Below are the code and all the weights of a small trained network. Each question names an input and a class and asks about switching units off, where a switched-off unit gives its printed mean instead of its output.

import numpy as np


def w(rows, s, z=0):
    codes = np.array(rows[::2]) - 128.0
    scale = np.full(codes.shape[1], s)
    scale[-1] = z or s
    return codes * scale


def norm(h):
    return h / np.sqrt((h * h).mean(-1, keepdims=True) + 1e-5)


def f(y):
    return y / 2 * (1 + np.tanh(0.7978845608 * (y + 0.044715 * y**3)))


def log_softmax(a):
    a = a - a.max(-1, keepdims=True)
    return a - np.log(np.exp(a).sum(-1, keepdims=True))


def net(x, mask):
    res = np.array(x, float).reshape(1, 2) / 4 @ E
    u = 0
    for l in range(3):
        y = f(norm(res) @ A[l][:, :-1].T + A[l][:, -1])
        res = res + np.where(mask[u : u + 7], y, B[l][:, -1]) @ B[l][:, :-1]
        u += 7
    return log_softmax(norm(res)[-1] @ U[:, :-1].T + U[:, -1])


A, B = {}, {}
E = w([
[122,61,57,67,162,88],'x0',
[247,115,103,160,150,160],'x1',
],0.012)
A[0] = w([
[185,74,44,63,188,105,26],'L0N0',
[44,108,93,50,178,112,199],'L0N1',
[80,124,209,129,100,122,10],'L0N2',
[158,41,153,162,118,69,119],'L0N3',
[43,125,202,132,2,42,69],'L0N4',
[138,230,169,95,131,123,253],'L0N5',
[42,56,47,98,129,85,100],'L0N6',
],0.0084,0.0041)
B[0] = w([
[133,2,69,180,94,192,241],'L0N0',
[121,173,170,67,186,187,255],'L0N1',
[115,128,146,109,59,239,158],'L0N2',
[63,147,133,73,106,130,147],'L0N3',
[30,205,205,197,26,160,243],'L0N4',
[67,132,172,80,96,169,206],'L0N5',
[192,176,161,110,191,156,238],'L0N6',
],0.0076,0.0066)
A[1] = w([
[182,118,205,172,131,168,251],'L1N0',
[133,52,93,153,91,56,36],'L1N1',
[123,61,88,75,242,172,220],'L1N2',
[157,44,1,225,194,60,162],'L1N3',
[253,222,212,217,136,88,89],'L1N4',
[7,152,140,69,93,103,162],'L1N5',
[174,127,197,181,102,99,2],'L1N6',
],0.0091,0.0042)
B[1] = w([
[88,49,53,157,117,114,231],'L1N0',
[97,58,68,153,152,108,138],'L1N1',
[178,112,180,44,83,37,254],'L1N2',
[136,66,210,218,88,102,232],'L1N3',
[48,115,2,159,238,123,183],'L1N4',
[169,155,202,217,203,170,220],'L1N5',
[91,182,75,57,194,30,130],'L1N6',
],0.0092,0.0086)
A[2] = w([
[178,126,105,73,170,59,47],'L2N0',
[154,195,138,125,209,153,70],'L2N1',
[120,111,238,130,66,131,253],'L2N2',
[150,143,43,137,140,192,41],'L2N3',
[168,122,101,11,155,79,19],'L2N4',
[134,134,29,173,139,144,31],'L2N5',
[104,139,142,70,207,143,113],'L2N6',
],0.011,0.0041)
B[2] = w([
[119,124,194,83,46,83,144],'L2N0',
[85,72,88,36,245,59,144],'L2N1',
[188,138,2,179,103,171,247],'L2N2',
[10,60,79,52,197,48,135],'L2N3',
[99,142,180,83,78,156,153],'L2N4',
[45,106,110,68,178,53,149],'L2N5',
[130,110,180,59,175,160,154],'L2N6',
],0.0096,0.012)
U = w([
[202,2,109,179,81,33,184],'0',
[19,66,37,168,199,56,177],'1',
[154,202,80,127,59,24,3],'2',
[179,55,190,61,84,70,129],'3',
[86,178,200,34,126,15,11],'4',
[92,168,201,68,218,168,80],'5',
[47,217,155,216,79,189,240],'6',
],0.01,0.0051)

Each question gives the input, the list of numbers given to net, and the class t.
The units are the neurons (one row each of A and B). Each row of codes is followed by its name. A weight is (code - 128) times the scale printed after its matrix; where a second scale follows, it is the last column's (A, B and U).
mask holds one flag per neuron, layer by layer. A switched-off neuron (its flag False) gives its mean, the last column of its row in B, instead of its output. The means were averaged over made-up inputs and are rounded, as every weight is.
A unit's drop is (log p(t) with every unit on - log p(t) with that unit switched off) / (log p(t) with every unit on - log p(t) with every unit switched off).
The circuit of an input: a set's keep is (log p(t) with only the set's units on - log p(t) with every unit switched off) / (log p(t) with every unit on - log p(t) with every unit switched off). Starting from the 12 units with the biggest drops (on a tie, the unit counted first), units are removed one at a time, each time the one whose removal leaves the highest keep (on an exact tie, the one counted first), for as long as the keep stays at least 0.8.
units of the circuit, in order: the units of the circuit, biggest drop first
top k neurons: the k neurons with the biggest drops, biggest first
k most important neurons of layer l: the k neurons of layer l with the biggest drops, biggest first
drop when u is switched off: that unit's drop, to one decimal
input [-1,7], class 1: top 2 neurons -> [L1N4, L0N0]
input [5,-2], class 3: top neuron -> [L1N2]
input [8,2], class 3: top 3 neurons -> [L1N2, L0N1, L0N6]
input [2,-6], class 5: units of the circuit, in order -> [L0N1, L0N6]
input [7,-6], class 4: top 2 neurons -> [L1N2, L0N6]
input [7,1], class 3: 2 most important neurons of layer 0 -> [L0N1, L0N6]
input [-1,6], class 1: top 2 neurons -> [L1N4, L0N0]
input [-1,4], class 1: top 2 neurons -> [L0N0, L1N4]
input [2,-8], class 6: top 2 neurons -> [L0N4, L1N4]
input [7,-3], class 3: drop when L1N2 is switched off -> 0.2
input [6,-4], class 4: drop when L1N2 is switched off -> 0.1
input [3,0], class 3: drop when L0N6 is switched off -> 0.1
